[119 100 119 139 134 151  90 135 104 124 127 109 107  93  91 141 153 164
  96 157] -> (134)
[124 167  99  91 113 152  96  99  99 118  97  86 149 116 162 153  92 153
 101 108] -> (110)
[106 142 131 176  91  99 174 172 149 137 166 163 170 143 154 166 127 126
  80 176] -> (100)
[150  86 151  86  86  83  86 134  83 132 154  85 104 117 123  99  93  80
  86 101] -> (94)
[106 168 131 176  91  99 174 172 149 137 166 163 170 143 154 166 127 126
  80 176] -> (22)
asked: [106 142 131 176  91  99 174 172 149 137 166 163 170 143 154 166 127 126
  80 176] : (100)
again (134):  : [119]
key -> tag
[175] -> Q_80
[174] -> Q_541
[151] -> Q_45
[98] -> Q_702
[152] -> Q_481
[99] -> Q_368
join (100) 5:  : Q_368
asked: [119 100 119 139 134 151  90 135 104 124 127 109 107  93  91 141 153 164
  96 157] : (134)
asked: [150  86 151  86  86  83  86 134  83 132 154  85 104 117 123  99  93  80
  86 101] : (94)

[136 127 118 106 136 173 136 173 173 173 161 106 173 173] : (19)
[128 123 108 129 172 151 125 174 121 134 151 138 128 144] : (53)
[128 123 108 129 131 111 125 116 121 134 129 138 128 144] : (62)
asked: [136 127 118 106 136 173 136 173 173 173 161 106 173 173] : (19)
asked: [128 123 108 129 131 111 125 116 121 134 129 138 128 144] : (62)
key -> tag
[136] -> Q_494
[105] -> Q_352
[161] -> Q_836
[138] -> Q_746
[135] -> Q_293
[162] -> Q_307
[106] -> Q_428
join (19) 11:  : Q_428
asked: [128 123 108 129 172 151 125 174 121 134 151 138 128 144] : (53)
all (19): [173] : 5 7 8 9 12 13
all (19): [136] : 0 4 6

[107 150  85  85  85 109  85  98 166] = (78)
[163  94 118 166 135 137 141 135 120] = (132)
[130  80 130 160 123 128  93 124 121] = (152)
[104 130 117 142 123 154 112 158 176] = (105)
[106 101 123 139 170 160 128 165  93] = (16)
[134 104 108 108 159 137 165 135 165] = (148)
[104 130 117 140 123 154 112 158 176] = (42)
[120 124 118 169 100 167 127 175 134] = (112)
[138 127 109 100  97 115  97 106 172] = (115)
again (78):  : [85]
Table of tags by key:
[165] -> Q_753
[135] -> Q_180
[98] -> Q_630
[158] -> Q_826
[106] -> Q_605
[104] -> Q_417
[124] -> Q_164
[136] -> Q_30
join (148) 7:  : Q_180
asked: [163  94 118 166 135 137 141 135 120] : (132)
all (148): [165] : 6 8
asked: [104 130 117 140 123 154 112 158 176] : (42)

[174 150 118 126 137 130 134 122 113 150 129 153 117 135 129 134 135 132
 139 122 147 111 134 113 142 153 139 169 154 142 139 150 140 140 126 141
 123 159 114 130 129 133 133  94 143 124 122 162 144 146 159 138]  (149)
[124 109 131 158 157 122 143 135 157 125 137 130 164 138 121 146 112 126
 135 137 116 137 129 128 154 152 148 123  99 133 141 119 124 147 167 118
 142 126 149 157 141 125 117 153 137 132 149 105 137 150 134 143]  (23)
[124 109 129 158 157 122 143 135 157 125 151 130 164 138 121 146 112 126
 135 137 116 137 129 128 154 152 148 123  99 133 141 120 123 149 169 117
 141 129 147 130 141 125 115 148 129 130 148 106 139 152 137 144]  (118)
[125 109 131 158 157 121 144 134 156 126 152 131 163 138 121 146 112 126
 135 136 117 136 129 127 154 152 147 124 100 132 141 121 123 150 169 117
 141 130 147 129 141 126 115 146 129 130 148 107 140 153 138 145]  (58)
[117 134 145 129 115 131 134 127 130 125 143 132 116 125 143 117 145 145
 123 122 140 140 152 143 116 113 107 126 149 113 127 144 134 140 134 133
 146 132 137 127 141 172 150 137 131 139 138 134 143 124 108 135]  (177)
[126 108 130 160 159 121 144 135 157 126 152 131 166 139 120 147 111 125
 136 137 116 137 129 127 156 154 150 124  98 134 141 120 123 150 170 117
 141 130 147 130 142 124 114 147 129 130 149 106 140 154 139 145]  (176)
[121 109 133 157 155 123 143 136 157 125 150 128 164 138 122 145 113 126
 135 138 116 139 129 130 152 149 147 120 100 133 140 119 124 146 167 118
 150 127 148 131 141 125 116 151 128 131 148 106 137 150 135 143]  (99)
[173 150 118 125 137 131 133 123 113 150 127 152 117 135 129 134 135 132
 139 123 147 112 133 114 141 151 139 168 154 143 138 149 140 138 124 141
 123 157 114 131 128 131 133  96 143 125 122 162 143 144 159 137]  (171)
[116 132 146 131 117 131 134 128 133 124 131 131 119 126 143 118 144 145
 123 123 138 141 152 144 117 114 108 124 146 113 127 142 134 141 136 132
 147 131 139 128 142 171 149 140 131 139 139 132 143 124 107 135]  (162)
all (118): [149] : 33
asked: [124 109 131 158 157 122 143 135 157 125 137 130 164 138 121 146 112 126
 135 137 116 137 129 128 154 152 148 123  99 133 141 119 124 147 167 118
 142 126 149 157 141 125 117 153 137 132 149 105 137 150 134 143] : (23)
tags:
[113] -> Q_670
[153] -> Q_256
[154] -> Q_176
[114] -> Q_973
[128] -> Q_228
[129] -> Q_846
join (149) 25:  : Q_256
asked: [126 108 130 160 159 121 144 135 157 126 152 131 166 139 120 147 111 125
 136 137 116 137 129 127 156 154 150 124  98 134 141 120 123 150 170 117
 141 130 147 130 142 124 114 147 129 130 149 106 140 154 139 145] : (176)

[105 161 169 131  94 160 136 161 141 102 135  93 130 143 141 160] = (120)
[144 135 122 167 146 122 143  82 113 148 148 168 121 143 131 135] = (113)
[105 114 169 131  94 160 136 161 141 102 135 109 143 145 148 127] = (47)
Table of tags by key:
[83] -> Q_603
[82] -> Q_362
[161] -> Q_565
[160] -> Q_888
[140] -> Q_219
[141] -> Q_384
[162] -> Q_895
join (120) 7:  : Q_565
asked: [105 161 169 131  94 160 136 161 141 102 135  93 130 143 141 160] : (120)
all (120): [94] : 4

[116 162 130 135 110 139 130] -> (89)
[124 110 157 135 149 122 141] -> (104)
[140 117 146 114 155 114 123] -> (4)
[135 155 143 111 144 122 114] -> (174)
[124 167 128 124 117 135 118] -> (72)
[134  88 121 133 133 122 136] -> (95)
[118 142 155 140 142 126 146] -> (5)
[121 129 163 130 148 123 136] -> (196)
[147 138 120 104 140 118 106] -> (55)
[115 108 150 145 135 128 149] -> (109)
again (5):  : [142]
Table of tags by key:
[143] -> Q_745
[163] -> Q_275
[150] -> Q_379
[145] -> Q_501
join (109) 2:  : Q_379

[124 126 128 129 112 128 125 125 134 129 121 116 128 114 127 143 119 131
 132 133 128 129 120 143 127 132 121 123 126 134 137 130 128 123 134 124
 135 127] = (28)
[122 119 132 126 128 125 122 129 129 128 123 128 129 133 126 126 129 121
 128 126 127 126 127 130 134 124 126 124 125 126 121 132 121 124 131 134
 125 134] = (114)
[133 136 130 126 121 127 123 126 128 129 144 124 127 134 129 124  89 129
 133 124 127 115 125 149 128 132 127 134 128 145 140 117 131 132 108 119
 119 132] = (57)
[128 129 127 129 121 127 128 129 132 129 138 131 129 139 128 151 135 124
 140 128 127 138 111 133 129 115 128 118 127 130 154 149 127 130 138 120
 129 129] = (17)
[129 127 122 128 120 128 130 126 129 129 125 131 127 133 127 133 127 123
 133 129 127 135 122 132 131 129 132 129 130 118 129 120 124 124 119 128
 130 116] = (143)
[124 122 128 124 122 127 127 125 131 129 126 132 127 135 127 131 127 133
 130 133 123 128 128 133 129 130 132 132 125 118 124 117 117 126 119 136
 121 120] = (48)
[133 133 128 131 136 129 119 126 127 126 137 126 129 151 129 123 129 136
 117 132 128 147 139 143 126 110 126 116 129 136 117 150 126 137 115 147
 128 124] = (136)
[133 136 130 126 121 127 123 126 128 129 144 124 127 134 129 124  89 132
 133 124 127 115 125 149 128 132 126 134 128 145 140 117 131 132 108 119
 119 132] = (91)
all (136): [136] : 4 17 29
asked: [133 136 130 126 121 127 123 126 128 129 144 124 127 134 129 124  89 129
 133 124 127 115 125 149 128 132 127 134 128 145 140 117 131 132 108 119
 119 132] : (57)
all (143): [127] : 1 12 14 16 20
all (48): [133] : 17 19 23
tags:
[130] -> Q_459
[111] -> Q_654
[120] -> Q_872
[129] -> Q_794
[110] -> Q_103
[124] -> Q_905
[125] -> Q_91
join (17) 22:  : Q_654
asked: [124 126 128 129 112 128 125 125 134 129 121 116 128 114 127 143 119 131
 132 133 128 129 120 143 127 132 121 123 126 134 137 130 128 123 134 124
 135 127] : (28)
asked: [122 119 132 126 128 125 122 129 129 128 123 128 129 133 126 126 129 121
 128 126 127 126 127 130 134 124 126 124 125 126 121 132 121 124 131 134
 125 134] : (114)

